 2.540   2.202   2.015   2.260   1.403   2.651   2.050   2.460   3.205   2.965   3.461   3.041   3.139  -6.518   2.363
 2.739   2.413   1.391   2.101   1.697   1.444   2.468   2.558   2.416   2.959   2.633   3.506   3.074  -6.453   2.547
-2.320  -2.142  -1.915  -2.137  -1.307  -2.523  -1.915  -2.317  -2.986  -2.833  -3.147  -2.951  -2.913   6.124  -2.149
Rows and columns are numbered from 1.
The entry directly above the largest entry is -6.453
The entry just left of the largest entry: -2.913
The entry directly below 1.444: -2.523
Report the entry in the bottom-right corner.
A: -2.149
Report the entry in the bottom-left corner.
A: -2.320
Report the entry at row 2, column 1.
A: 2.739
Report the entry just left of the smallest entry.
A: 3.139
Report the entry just left of 2.633.
A: 2.959
The entry directly above the centre entry -> 2.460
Report the maximum.
A: 6.124
Report the entry at row 1, column 1.
A: 2.540
Report the entry directly below 2.363.
A: 2.547
The entry in the top-right corner is 2.363
Report the entry just left of 2.965.
A: 3.205
Report the entry just left of 2.558.
A: 2.468
The median entry is 2.101
Report the entry in row 1 and column 3.
A: 2.015
The entry in row 1 and column 2 is 2.202
Report the top entry of the column that holds the smallest entry.
A: -6.518
The entry directly below the centre entry is -2.317
Report the entry directly below 2.101.
A: -2.137
The entry just left of 2.959: 2.416
Report the entry just right of 2.739.
A: 2.413
Report the entry directly below 1.391.
A: -1.915

| -5.311 |  5.241 | -5.458 | -5.151 | -5.268 |  5.213 | -5.274 | -5.622 |
|  5.297 | -5.226 |  5.444 |  5.134 |  5.231 | -5.197 |  5.258 |  5.600 |
|  5.558 | -5.481 |  5.682 |  5.404 |  5.501 | -5.454 |  5.509 |  5.841 |
|  5.307 | -5.240 |  5.464 |  5.201 |  5.282 | -5.227 |  5.275 |  5.619 |
Indices start at 1.
The entry at row 2, column 3: 5.444
The entry at row 1, column 3: -5.458
Report the entry directly above the largest entry.
5.600
Report the entry in the top-right corner.
-5.622
Report the entry in row 1 and column 2.
5.241
Report the entry directly above 5.282.
5.501
Report the entry just left of the largest entry.
5.509
The entry at row 3, column 1 is 5.558
Report the bottom entry of the column that holds the smallest entry.
5.619
The entry at row 2, column 1: 5.297
Report the entry just left of the smallest entry.
-5.274
The entry in the bottom-left corner is 5.307
Report the entry at row 3, column 3.
5.682
Report the entry just left of 5.501.
5.404
Report the entry at row 1, column 1.
-5.311
The entry just left of 5.282: 5.201
Report the entry directly above 5.509.
5.258

Read these off the table that follows. Indices start at 1.
1) Find the entry at row 2, column 3.
2) Find the entry at row 1, column 2.
3) Find the entry directly below the largest entry.
4) Find the top-left entry.
5) Find the entry at row 1, column 3.
-0.24,0.25,0.26,-0.24,0.25,0.27
-0.21,0.22,0.23,-0.21,0.23,0.24
-0.10,0.13,0.13,-0.11,0.13,0.13
-0.06,0.09,0.09,-0.07,0.09,0.09
-0.07,0.09,0.10,-0.07,0.09,0.11
-0.05,0.06,0.09,-0.06,0.08,0.09
-0.01,0.03,0.05,-0.03,0.04,0.05
0.04,-0.02,0.00,0.03,-0.01,0.00
1) 0.23
2) 0.25
3) 0.24
4) -0.24
5) 0.26

Questions about the table below. Indices start at 1.
1) Read off the entry just left of the smallest entry.
2) Read off the top-right entry.
3) Read off the bottom-left entry.
4) Read off the entry in row 2 and column 1.
5) Read off the entry in row 2 and column 3.
6) Read off the entry directly below the centre entry.
7) Read off the entry at row 1, column 2.
8) Read off the entry just right of the centre entry.
|  0.089 |  1.357 |  2.761 |  1.725 |  2.758 |  2.957 |  4.849 |
|  0.987 |  1.439 |  2.931 |  2.876 |  2.032 |  2.827 |  3.585 |
|  0.706 |  1.094 |  2.956 |  2.640 | -0.112 |  2.771 | -0.477 |
1) 2.771
2) 4.849
3) 0.706
4) 0.987
5) 2.931
6) 2.640
7) 1.357
8) 2.032

M =
[[-0.14  0.19  0.13 -0.14]
 [-0.14  0.19  0.13 -0.14]
 [ 0.13 -0.19 -0.13  0.13]
 [ 0.13 -0.19 -0.13  0.13]
 [-0.14  0.18  0.12 -0.14]
 [ 0.13 -0.20 -0.14  0.13]
 [ 0.13 -0.19 -0.13  0.13]]
Find the entry directly below the smallest entry.
A: -0.19
The first entry on the main diagonal is -0.14
Find the entry directly below 0.18.
A: -0.20
The entry in the top-right corner is -0.14
Find the bottom-left entry.
A: 0.13
Find the entry directly above 0.18.
A: -0.19
Find the third entry in reading order.
A: 0.13
The entry in the bottom-right corner: 0.13
The last entry in the row that holds the smallest entry: 0.13
Find the top entry of the column that holds the smallest entry.
A: 0.19
The 2nd-last entry, reading row by row is -0.13
Find the second entry on the diagonal from the top-right corner.
A: 0.13
Find the entry just left of the smallest entry.
A: 0.13
